What each symbol does to the items:
w137 o w845
w137 u w443
w137 g w70
w137 z w110
w137 q w572
w137 k w701
w845 o w110
w845 u w184
w845 g w306
w845 z w137
w845 q w552
w845 k w151
w205 o w582
w205 u w54
w205 g w500
w205 z w576
w205 q w188
w205 k w204
w269 o w150
w269 u w193
w269 g w349
w269 z w127
w269 q w910
w269 k w314
w211 o w828
w211 u w93
w211 g w614
w211 z w491
w211 q w500
w211 k w43
w973 o w314
w973 u w127
w973 g w896
w973 z w93
w973 q w741
w973 k w828
w341 o w228
w341 u w746
w341 g w748
w341 z w83
w341 q w371
w341 k w725
w878 o w896
w878 u w725
w878 g w710
w878 z w234
w878 q w93
w878 k w614
w151 o w32
w151 u w845
w151 g w910
w151 z w701
w151 q w809
w151 k w326
w485 o w763
w485 u w857
w485 g w711
w485 z w17
w485 q w944
w485 k w421
w17 o w485
w17 u w362
w17 g w58
w17 z w763
w17 q w773
w17 k w442
w336 o w43
w336 u w491
w336 g w944
w336 z w830
w336 q w875
w336 k w677
w552 o w748
w552 u w421
w552 g w845
w552 z w572
w552 q w83
w552 k w809
w362 o w857
w362 u w729
w362 g w582
w362 z w188
w362 q w462
w362 k w17
w423 o w931
w423 u w500
w423 g w43
w423 z w875
w423 q w204
w423 k w107
w193 o w371
w193 u w677
w193 g w83
w193 z w689
w193 q w306
w193 k w269
w442 o w421
w442 u w17
w442 g w443
w442 z w984
w442 q w493
w442 k w572
w498 o w326
w498 u w701
w498 g w741
w498 z w54
w498 q w729
w498 k w582
w572 o w552
w572 u w442
w572 g w137
w572 z w748
w572 q w228
w572 k w200
w314 o w93
w314 u w269
w314 g w234
w314 z w973
w314 q w398
w314 k w491
w30 o w770
w30 u w741
w30 g w828
w30 z w500
w30 q w582
w30 k w931
w349 o w725
w349 u w83
w349 g w809
w349 z w649
w349 q w269
w349 k w234
w944 o w303
w944 u w976
w944 g w485
w944 z w773
w944 q w336
w944 k w227
w910 o w447
w910 u w306
w910 g w269
w910 z w938
w910 q w151
w910 k w398
w204 o w58
w204 u w205
w204 g w423
w204 z w711
w204 q w763
w204 k w880
w107 o w292
w107 u w423
w107 g w892
w107 z w199
w107 q w880
w107 k w480
w184 o w880
w184 u w711
w184 g w199
w184 z w443
w184 q w421
w184 k w845
w746 o w493
w746 u w303
w746 g w984
w746 z w227
w746 q w892
w746 k w341
w725 o w649
w725 u w341
w725 g w925
w725 z w349
w725 q w150
w725 k w878
w188 o w362
w188 u w710
w188 g w205
w188 z w857
w188 q w614
w188 k w763
w443 o w184
w443 u w58
w443 g w292
w443 z w880
w443 q w442
w443 k w137
w54 o w498
w54 u w32
w54 g w499
w54 z w326
w54 q w710
w54 k w205
w500 o w30
w500 u w499
w500 g w211
w500 z w770
w500 q w205
w500 k w423
w493 o w227
w493 u w773
w493 g w442
w493 z w746
w493 q w790
w493 k w228
w649 o w349
w649 u w228
w649 g w200
w649 z w725
w649 q w127
w649 k w896
w582 o w576
w582 u w498
w582 g w30
w582 z w205
w582 q w362
w582 k w58
w729 o w153
w729 u w200
w729 g w498
w729 z w710
w729 q w896
w729 k w362
w976 o w614
w976 u w234
w976 g w857
w976 z w462
w976 q w491
w976 k w944
w371 o w689
w371 u w892
w371 g w341
w371 z w193
w371 q w480
w371 k w150
w228 o w83
w228 u w493
w228 g w572
w228 z w341
w228 q w689
w228 k w649
w43 o w830
w43 u w211
w43 g w303
w43 z w336
w43 q w423
w43 k w892
w462 o w976
w462 u w896
w462 g w362
w462 z w614
w462 q w828
w462 k w773
w93 o w973
w93 u w150
w93 g w878
w93 z w314
w93 q w499
w93 k w211
w326 o w54
w326 u w151
w326 g w398
w326 z w498
w326 q w153
w326 k w576
w880 o w443
w880 u w204
w880 g w107
w880 z w184
w880 q w984
w880 k w110
w32 o w701
w32 u w110
w32 g w447
w32 z w151
w32 q w925
w32 k w54
w925 o w200
w925 u w748
w925 g w32
w925 z w809
w925 q w725
w925 k w710
w828 o w491
w828 u w973
w828 g w462
w828 z w211
w828 q w30
w828 k w830
w127 o w269
w127 u w689
w127 g w649
w127 z w150
w127 q w938
w127 k w973
w938 o w910
w938 u w70
w938 g w127
w938 z w447
w938 q w701
w938 k w741
w741 o w398
w741 u w938
w741 g w973
w741 z w499
w741 q w498
w741 k w30
w931 o w875
w931 u w30
w931 g w830
w931 z w423
w931 q w58
w931 k w292
w701 o w151
w701 u w137
w701 g w938
w701 z w32
w701 q w200
w701 k w498
w398 o w499
w398 u w910
w398 g w314
w398 z w741
w398 q w326
w398 k w770
w689 o w193
w689 u w790
w689 g w228
w689 z w371
w689 q w70
w689 k w127
w199 o w107
w199 u w875
w199 g w677
w199 z w292
w199 q w184
w199 k w306
w830 o w336
w830 u w828
w830 g w773
w830 z w43
w830 q w931
w830 k w790
w875 o w423
w875 u w770
w875 g w336
w875 z w931
w875 q w711
w875 k w199
w303 o w773
w303 u w614
w303 g w763
w303 z w944
w303 q w43
w303 k w746
w711 o w204
w711 u w576
w711 g w875
w711 z w58
w711 q w485
w711 k w184
w809 o w925
w809 u w552
w809 g w151
w809 z w200
w809 q w349
w809 k w153
w896 o w234
w896 u w649
w896 g w729
w896 z w878
w896 q w973
w896 k w462
w200 o w809
w200 u w572
w200 g w701
w200 z w925
w200 q w649
w200 k w729
w227 o w746
w227 u w944
w227 g w421
w227 z w493
w227 q w677
w227 k w83
w770 o w500
w770 u w398
w770 g w491
w770 z w30
w770 q w576
w770 k w875
w58 o w711
w58 u w582
w58 g w931
w58 z w204
w58 q w17
w58 k w443
w110 o w137
w110 u w880
w110 g w480
w110 z w845
w110 q w748
w110 k w32
w234 o w878
w234 u w349
w234 g w153
w234 z w896
w234 q w314
w234 k w976
w773 o w944
w773 u w462
w773 g w17
w773 z w303
w773 q w830
w773 k w493
w857 o w188
w857 u w153
w857 g w576
w857 z w362
w857 q w976
w857 k w485
w614 o w462
w614 u w878
w614 g w188
w614 z w976
w614 q w211
w614 k w303
w491 o w211
w491 u w314
w491 g w976
w491 z w828
w491 q w770
w491 k w336
w790 o w677
w790 u w830
w790 g w493
w790 z w892
w790 q w292
w790 k w689
w306 o w480
w306 u w199
w306 g w193
w306 z w70
w306 q w845
w306 k w910
w153 o w710
w153 u w809
w153 g w326
w153 z w729
w153 q w234
w153 k w857
w499 o w741
w499 u w447
w499 g w93
w499 z w398
w499 q w54
w499 k w500
w480 o w70
w480 u w107
w480 g w371
w480 z w306
w480 q w110
w480 k w447
w150 o w127
w150 u w371
w150 g w725
w150 z w269
w150 q w447
w150 k w93
w984 o w442
w984 u w763
w984 g w880
w984 z w421
w984 q w746
w984 k w748
w576 o w205
w576 u w326
w576 g w770
w576 z w582
w576 q w857
w576 k w711
w83 o w341
w83 u w227
w83 g w552
w83 z w228
w83 q w193
w83 k w349
w421 o w984
w421 u w485
w421 g w184
w421 z w442
w421 q w227
w421 k w552
w70 o w306
w70 u w292
w70 g w689
w70 z w480
w70 q w137
w70 k w938
w447 o w938
w447 u w480
w447 g w150
w447 z w910
w447 q w32
w447 k w499
w677 o w892
w677 u w336
w677 g w227
w677 z w790
w677 q w199
w677 k w193
w763 o w17
w763 u w188
w763 g w204
w763 z w485
w763 q w303
w763 k w984
w748 o w572
w748 u w984
w748 g w110
w748 z w552
w748 q w341
w748 k w925
w892 o w790
w892 u w43
w892 g w746
w892 z w677
w892 q w107
w892 k w371
w710 o w729
w710 u w925
w710 g w54
w710 z w153
w710 q w878
w710 k w188
w292 o w199
w292 u w931
w292 g w790
w292 z w107
w292 q w443
w292 k w70

The rows follow the links: the fewer symbols apart two items are, the more alike their rows tend to be.

Each row is also shifted at random along 3 hidden directions that mean nothing.

Row, then item:
[72,55,122,81,-217,-97,13,263,28,-207,-382,-121,79,-271,94,-398,-295,66,-43,-218,85,-31,-57,-29,361,-129,-441,18,-102,59,268,184,98,-317,-85,-205,-27,-261,-2,118,-258,-318,-122,137,-286,134,73,-37,110,232,110,101,-211,60,-350,-18,22,293,-259,-103,431,-31,-402,-61,53,-136,-97,178]; item w137
[-166,126,470,138,220,475,62,-68,-155,131,370,-186,-286,125,108,458,567,129,-97,-77,-38,-230,-77,211,-58,382,500,201,-178,188,126,169,71,319,-187,52,-40,-143,164,161,39,226,-266,102,324,452,145,-9,193,-215,59,-372,-90,277,209,5,-59,-45,-48,122,-214,266,-286,-98,342,138,91,113]; item w857
[142,-126,127,274,-187,280,545,231,373,148,73,383,-108,20,-219,46,-194,318,245,-329,-305,-145,-4,7,20,-107,-196,434,-367,4,-64,637,33,-260,-241,143,-376,-97,-64,22,-598,28,-285,-150,-447,-2,-179,253,344,-133,414,-478,166,344,6,-99,-186,-370,-58,409,-277,-206,-135,-234,-678,299,64,93]; item w462
[-436,94,207,-134,-19,-41,-73,-145,-140,82,-271,-368,17,-146,308,-280,-498,-289,-221,72,314,-19,-313,-116,-184,95,175,-129,548,-155,289,-438,-124,232,214,-41,312,127,17,151,366,-169,217,192,-222,75,-490,-334,-265,397,-182,-102,-627,-296,-366,56,140,431,171,-99,435,304,-124,193,-187,-20,-9,-152]; item w845
[-309,89,-197,28,343,269,-143,-231,-35,52,132,-51,-276,151,184,450,65,-85,106,82,29,48,8,206,-57,-122,144,-155,-363,200,-198,-136,-40,329,-28,115,-94,-21,-352,3,-22,322,132,178,192,431,93,-18,291,-363,-243,307,60,278,325,-133,218,-126,-116,222,-343,263,-183,-42,183,1,38,46]; item w188
[24,-195,-218,-514,225,-177,-263,122,286,-75,-57,-163,195,12,101,-122,-304,-170,196,252,139,-161,169,83,-127,-111,-170,380,348,44,-96,219,-184,47,196,352,-81,-29,-323,110,1,45,223,-207,-5,-74,12,-100,36,41,256,309,18,178,187,56,293,66,-19,-55,-467,-101,115,186,-40,38,-147,97]; item w341
[531,32,-406,-357,53,-372,-386,305,-12,-394,-271,2,249,13,98,-96,-77,-221,92,189,127,207,114,-70,144,-200,-158,-524,-25,49,-105,-346,-156,48,111,-314,354,-68,-149,-91,162,-102,357,-82,156,-181,227,17,-108,11,-226,513,51,-177,3,159,30,279,-211,-226,295,-156,215,73,254,-333,-102,-90]; item w480
[1614,101,-187,-96,80,369,245,-344,95,571,146,174,-506,181,-121,350,-123,88,52,86,-37,100,227,71,-196,59,118,-296,-318,-148,-80,-62,102,418,121,75,-123,335,26,-128,214,225,45,151,-278,82,-383,-48,-3,3,-389,-128,223,-268,-7,-268,-175,-54,456,219,-46,97,-1,-277,-419,186,3,-219]; item w976
[-31,146,-128,-183,176,44,-185,170,-277,-229,-331,-242,117,65,200,-23,-393,-340,20,176,293,198,36,-107,-50,-160,-101,-461,-92,-111,101,-624,-228,261,135,19,293,-118,-209,-121,55,-203,249,257,22,88,-87,-127,39,27,-348,469,-300,-79,-31,-72,221,332,-90,111,163,289,-50,-69,146,-59,84,-100]; item w32
[-696,-275,-211,-231,137,-451,-290,-135,126,110,136,-80,119,12,101,-47,-45,-115,109,351,59,85,-6,16,-237,-44,-143,261,411,-19,-294,-38,6,-144,468,-34,9,297,-70,-117,230,168,294,-253,20,-262,59,-124,-413,147,204,213,-24,-270,201,124,96,-156,12,-266,-324,-278,307,400,-4,-182,-132,-74]; item w892
[-278,-55,289,332,-80,1,-20,-85,59,216,14,-112,-172,-39,190,161,200,-1,-124,44,-221,-194,-407,60,32,372,301,-73,-46,-127,300,-162,62,305,49,-513,149,332,102,270,166,311,62,-40,-227,426,-100,-218,-97,32,102,-69,-319,-196,-113,-61,-168,90,-24,156,321,133,-249,110,-96,-131,-12,-11]; item w711
[1288,-158,-39,-77,24,145,-97,-305,301,404,249,0,-434,43,0,460,386,216,-48,174,-84,-163,256,144,-84,213,44,43,-143,68,-125,234,155,266,193,-24,-230,404,-67,100,275,381,204,-138,-60,154,-48,-87,-39,-66,-184,38,113,-135,129,-155,-81,-215,141,-25,-34,-17,45,73,75,-95,-88,-122]; item w944
[-796,258,106,240,-189,100,-10,-119,-493,-215,-199,-195,123,-73,-80,-267,-318,-13,-304,-277,446,367,-157,-217,-21,-90,-74,-282,105,13,150,-155,104,-245,-188,184,166,-236,147,-187,30,-535,-124,451,28,35,-65,35,91,113,-155,1,-285,-161,-225,105,30,267,-17,-174,306,198,-275,-27,16,43,11,26]; item w701
[-1194,99,215,212,-138,374,261,-388,-366,263,355,-87,-147,93,-304,-8,142,241,-179,-178,256,213,-52,33,-303,117,60,130,315,2,-169,116,122,-280,-134,720,-286,-123,224,-343,-75,-290,-424,185,8,-261,-217,104,79,-120,58,-470,154,-167,-50,105,-122,-339,290,-59,-357,90,43,-12,-12,229,8,23]; item w896
[869,158,-708,-351,190,79,65,147,2,96,-118,344,111,245,-79,164,-569,-238,213,58,142,385,253,-80,-129,-303,-140,-405,-86,-175,-330,-470,-239,291,-29,146,116,77,-246,-394,-174,15,316,43,-20,-427,-198,24,-14,-272,-509,451,245,-196,-4,-118,-258,-85,220,161,-161,47,408,-172,-424,176,260,-429]; item w93
[185,-76,-163,-119,227,120,192,231,171,127,152,155,-103,218,-146,224,-72,-22,432,98,-187,-172,153,90,-95,-46,97,348,-358,89,-194,215,-79,179,-81,129,-149,38,-254,-70,-388,340,62,-59,-161,263,57,-10,203,-252,254,187,273,508,413,-134,73,-201,-21,409,-520,-174,-10,-125,-321,171,82,-51]; item w614
[219,170,-82,393,-64,477,146,-660,47,320,-8,-177,-510,110,-137,276,-61,273,-84,-138,273,417,-22,-38,47,-203,-284,-501,-419,-75,-92,-177,396,73,0,267,-277,156,80,-165,49,67,-25,116,-292,291,-275,97,150,-130,-498,133,131,-184,10,-145,-69,-65,209,54,101,111,-240,-246,-31,18,-98,-128]; item w362
[105,-14,-72,17,-15,-309,-297,345,167,-369,-57,-161,185,15,415,17,468,-157,75,271,-168,-122,-1,154,293,-111,-49,-31,-191,326,173,97,31,-52,-46,-638,10,-143,-138,145,130,213,259,-92,252,367,573,-15,182,-159,108,517,-107,306,310,-18,303,246,-462,-158,121,29,-264,174,656,-434,-282,343]; item w880
[-345,-159,2,122,139,-244,-116,345,191,-238,-88,87,-59,104,310,128,164,-79,262,213,-267,-303,-128,122,281,-111,113,29,-288,157,90,118,51,158,-196,-650,111,-157,-220,202,-213,241,186,-53,19,524,557,-70,248,-308,208,406,117,349,326,76,103,-15,-369,92,-170,44,-270,-59,211,-217,-98,247]; item w204
[843,-240,-532,-131,56,-289,-12,60,463,127,149,347,-38,169,104,230,-324,-3,324,321,-273,143,219,58,-19,-190,-233,-197,-183,-79,-421,-189,19,259,221,-256,15,397,-207,-106,-75,349,328,-358,-253,2,49,-146,-6,-138,-103,460,244,-162,238,-164,-159,-112,109,87,-170,-211,299,91,-278,-187,-69,-68]; item w43
[516,-124,107,-81,-173,-445,-192,101,104,-27,-107,18,49,-99,226,-130,182,-30,16,97,-367,-151,-142,-7,126,216,98,-55,158,-89,145,-37,2,15,158,-673,110,194,149,331,154,209,88,-278,16,-185,74,-131,-321,210,89,-143,-193,-249,-163,-20,-209,240,-48,4,394,-141,163,223,5,-185,6,-20]; item w199
[-617,15,-104,-159,74,-201,-337,195,-133,-359,-238,-350,206,-120,305,-184,-242,-226,112,135,193,33,-89,-18,-69,-23,-199,-99,118,46,151,-267,-278,-7,138,-203,212,9,-134,-11,116,-126,250,68,260,289,131,-104,-75,-65,30,411,-227,0,74,120,282,315,-238,-162,99,102,-205,138,277,-191,-48,216]; item w110
[418,-123,-8,-80,-229,26,78,29,320,-38,-45,-102,-13,-350,-110,-216,-184,281,-49,115,60,8,317,-46,58,-120,-491,313,28,-3,46,409,167,-331,42,324,-517,-195,-61,-30,73,-301,-81,-158,-252,-129,-112,84,40,354,244,-151,18,188,-98,-6,115,-43,81,-190,-97,-235,-101,-31,-154,56,-228,221]; item w228
[254,-126,-106,5,205,-21,15,-19,426,77,-42,-23,-252,169,335,199,-125,22,215,160,-64,-90,42,-17,-20,-201,-75,136,-297,148,32,24,45,260,11,-134,-123,179,-264,142,3,359,290,-60,-164,619,89,-114,149,-192,85,473,-37,268,340,-235,281,-65,-138,220,-287,45,-232,-147,35,-131,-96,105]; item w763
[1252,89,238,-326,-52,29,-228,88,108,-99,-163,-358,-232,-194,173,-129,148,-8,-145,82,111,-278,180,6,42,154,-48,114,-33,224,431,202,-10,345,-49,70,-184,-58,64,343,161,4,89,118,-53,482,-129,-136,58,271,122,37,-264,189,-153,-103,237,208,4,-44,345,65,-245,-210,129,-58,-189,191]; item w552
[-506,112,40,329,-167,5,224,81,-30,-22,280,358,0,-19,-378,132,584,308,47,-317,-322,75,39,66,76,-30,65,132,-155,133,-218,347,163,-382,-110,78,-176,-106,262,-233,-189,87,-432,-213,128,-368,220,274,-4,-177,204,-242,353,85,166,-46,-339,-445,-79,-22,-97,-209,199,70,58,-21,69,28]; item w828
[-1252,-169,439,560,-285,120,36,-348,124,138,273,-113,-193,-232,-40,106,623,247,-197,-77,-82,-154,-298,129,111,194,-59,445,0,275,30,642,295,-453,-187,-69,-294,77,266,93,-30,100,-350,-29,30,378,371,219,146,8,440,-266,38,304,227,-35,173,-280,-229,-136,-137,-25,-401,119,218,37,-155,326]; item w17
[-76,109,133,-210,-60,-341,-394,35,-336,-105,-9,-145,124,-176,88,-199,464,-203,-244,162,94,-57,-91,58,-133,275,259,-39,507,37,228,-205,-27,-88,110,-220,259,-31,222,90,438,-102,-45,-135,529,-338,159,-83,-415,246,-4,-210,-116,-275,-109,231,-33,371,-136,-363,338,-48,251,355,501,-249,59,-48]; item w306
[309,141,17,6,271,-82,-11,594,-67,-591,-86,146,255,241,42,136,442,-48,111,-55,-157,-213,132,117,366,-167,163,-195,-488,282,84,-65,-71,146,-495,-340,191,-563,-114,90,-340,-87,-7,55,483,253,691,-48,387,-483,-171,282,49,577,201,51,126,174,-482,203,33,199,-175,-317,603,-118,180,278]; item w54
[-71,170,149,-266,108,87,-55,44,-418,-32,214,33,261,-136,-248,-176,164,-81,-263,-62,55,-92,0,-72,-367,326,476,68,531,-48,91,-96,-329,106,-63,351,186,-125,224,-5,193,-83,-169,-102,338,-542,-46,-48,-400,131,26,-440,-19,-241,-150,126,-127,71,78,-55,35,25,372,10,-23,144,137,-150]; item w269
[-603,-84,194,383,-271,-178,-90,-80,205,-106,-189,-72,-85,-279,57,-222,2,202,-45,-68,-17,-41,-319,-16,323,-97,-252,-69,-74,168,175,135,288,-440,-24,-476,-90,10,60,142,-68,-24,27,-70,-268,286,208,78,-80,277,183,173,-162,-18,-51,54,39,36,-327,-210,202,-1,-298,110,152,-194,-262,236]; item w443
[-968,-157,129,416,-193,1,-112,-430,85,104,-80,-413,-289,-222,54,86,26,195,-126,-102,200,-97,-79,-28,-74,52,-261,254,101,34,76,380,307,-296,54,60,-382,164,-86,197,148,-9,-80,-1,-214,273,-109,69,-100,221,280,-90,-135,-44,-48,-18,283,-156,55,-221,-123,35,-267,216,91,-57,-286,255]; item w442
[-948,-26,-385,76,99,-301,-302,-445,-23,191,157,-23,-30,147,131,222,-192,-202,203,134,15,138,-243,-34,-182,-164,80,-284,205,-144,-335,-480,-73,17,336,-338,323,461,22,-147,163,367,356,-113,-36,-127,-8,-208,-350,-101,-397,385,-27,-514,248,-26,-219,-7,32,-74,-112,91,161,505,50,-257,-61,-376]; item w423

Where do the symbols, taken in turn from left to right, take each start?
Answer with the item's name.
[-1055,-9,-116,-46,161,-105,457,1039,-137,-341,-65,516,752,86,43,-253,-861,-301,563,-247,-403,-416,-344,-61,-32,-243,289,442,72,-284,45,70,-363,-67,-226,-411,498,-199,-268,125,-856,-214,-72,-177,-277,-123,22,-39,43,-51,499,-277,-95,542,-204,147,35,52,-143,592,-331,34,128,-280,-976,414,377,-99]
k z q k => w711
[-1640,-232,93,-378,198,-337,-479,92,-122,-118,347,-211,468,18,-144,-211,344,-275,40,72,109,-109,-13,141,-248,100,117,681,765,-77,-248,60,-265,-362,8,133,118,-24,1,18,181,-50,76,-216,619,-383,324,33,-260,18,483,-71,149,167,284,225,348,-2,-90,-385,-400,-57,385,608,414,-19,-190,71]
k k q => w499
[-248,106,-112,287,-213,113,555,470,-217,-117,-254,575,419,8,-153,-228,-552,77,148,-362,-165,22,-203,-175,137,-113,0,42,-219,-221,21,-55,-89,-278,-168,-194,192,-105,55,-178,-578,-375,-209,107,-320,-151,-98,204,87,93,7,-441,46,20,-398,19,-282,-99,-20,370,143,-10,48,-305,-719,239,282,-116]
z g o u => w127
[1367,239,12,-316,142,450,124,98,-162,135,115,-77,-177,98,-187,246,335,90,45,63,-30,-43,352,133,-81,157,148,-11,-190,127,3,60,-32,347,-192,447,-110,-90,44,22,38,131,-247,23,252,-83,-53,61,276,-183,-153,-203,100,171,96,-50,-196,-46,239,157,-5,88,40,-414,99,164,201,-110]
z z u => w725
[-1457,-200,189,482,-267,-203,252,-76,-69,-71,122,300,52,-111,-102,-112,206,141,-67,-276,-416,9,-486,-34,156,62,104,347,103,-151,-156,136,183,-659,-40,-441,85,108,184,32,-185,-38,-223,-204,-108,-221,165,82,-239,115,304,-350,66,-102,22,94,-278,-242,-216,-41,7,-120,12,340,-167,-61,-176,-38]
u k g => w830
[925,-72,179,186,-95,-187,65,304,287,42,86,386,86,-24,155,-99,328,80,21,-34,-611,-224,-132,32,245,149,269,-37,-79,25,190,135,93,109,-32,-734,225,95,63,320,-19,307,-36,-217,-149,-89,303,-56,-155,78,120,-105,43,14,101,-26,-402,99,-314,152,427,-104,12,-148,-123,-158,77,-109]
g u o => w211
[-179,88,-96,410,-237,-3,347,-94,-81,49,-31,397,32,9,-168,-17,-441,181,70,-347,-207,174,-230,-145,-13,-153,-166,-253,-211,-173,-160,-134,99,-217,30,-278,63,147,137,-136,-344,-241,-222,-68,-428,-129,-129,165,-37,-14,-178,-164,182,-368,-270,15,-475,-187,80,170,139,-18,76,-105,-622,-52,207,-125]
z u g => w93
[715,293,294,-295,104,286,26,255,-86,-47,-132,-192,42,-74,70,-213,-82,-159,-178,-31,248,-162,28,44,-86,152,154,77,-26,102,418,80,-120,223,-169,296,35,-295,-30,286,12,-167,-180,153,49,303,-121,-173,178,61,57,-173,-265,226,-244,-132,333,277,35,138,159,278,-129,-350,-154,198,103,107]
q g k => w153
[1014,100,-306,-14,-242,-78,327,416,13,-206,-290,451,456,-49,-382,-450,-526,206,141,-187,-35,47,311,-169,258,-276,-391,108,-291,-24,18,287,-13,-280,-116,181,-161,-303,-56,-90,-477,-387,-225,-138,-216,-429,-34,316,-11,122,15,-244,199,93,-370,12,-198,-211,1,93,90,-355,174,-362,-475,213,85,111]
u q g z => w371
[189,-84,-299,280,-228,-96,-44,-833,122,342,107,180,-477,43,-241,317,265,352,-248,82,68,596,101,4,26,-3,-186,-354,-79,-43,-332,-150,397,-316,280,13,-255,270,175,-549,416,133,21,-165,-58,-352,-123,147,-216,-61,-430,102,317,-666,221,-63,-422,-348,245,-343,143,-285,295,337,306,-257,-206,-101]
k g k => w228
[477,-85,-113,-172,117,-99,-236,-59,360,11,266,18,-253,188,48,393,829,95,166,283,-276,-62,279,215,48,58,-63,171,-311,255,-219,384,171,75,-13,41,-374,45,-75,-20,109,417,117,-176,333,70,504,215,115,-384,139,340,467,390,677,-1,59,-228,-194,-152,-367,-274,19,86,548,-136,-163,280]
q k => w892
[-103,-112,574,139,20,136,10,50,257,131,231,-189,-225,-43,82,114,535,87,94,29,-282,-494,-70,151,50,304,381,453,-58,128,240,523,166,111,-246,-346,-245,86,170,409,25,326,-217,22,-34,572,181,-105,167,-94,505,-281,-183,423,186,15,202,-3,-174,177,-169,4,-354,-65,25,16,-136,245]
o q => w303
[246,-62,-41,-381,207,-133,-215,99,114,-132,-296,-355,134,-29,241,-78,-289,-274,67,271,322,-5,226,14,3,-124,-231,95,33,114,193,73,-38,180,-27,163,-94,4,-246,116,17,2,352,123,73,295,-82,-128,165,65,177,496,-224,262,119,28,419,134,-36,-66,-186,13,-162,-60,259,-41,-223,262]
z k q => w349
[-62,-38,-15,212,-311,-316,5,169,-13,-290,-157,34,347,-294,-146,-423,-327,19,-3,-150,-45,175,-92,-181,289,-137,-247,-61,104,-24,55,7,-66,-439,20,-239,104,-195,87,-75,-11,-446,-84,-101,-257,-349,157,73,-226,149,108,52,-84,-173,-390,93,-218,89,-94,-254,364,-94,34,174,-42,-179,64,125]
u z g => w892
[15,97,-16,-24,49,243,-32,-511,-305,351,318,27,-220,123,-99,270,461,5,-186,51,-166,262,-57,89,-372,251,492,-184,178,-102,-205,-237,76,154,122,84,99,353,352,-216,337,175,-208,-182,192,-438,-25,-66,-286,-131,-370,-188,311,-482,139,-162,-291,-245,369,-34,-53,45,362,290,95,44,147,-325]
g z g q => w462
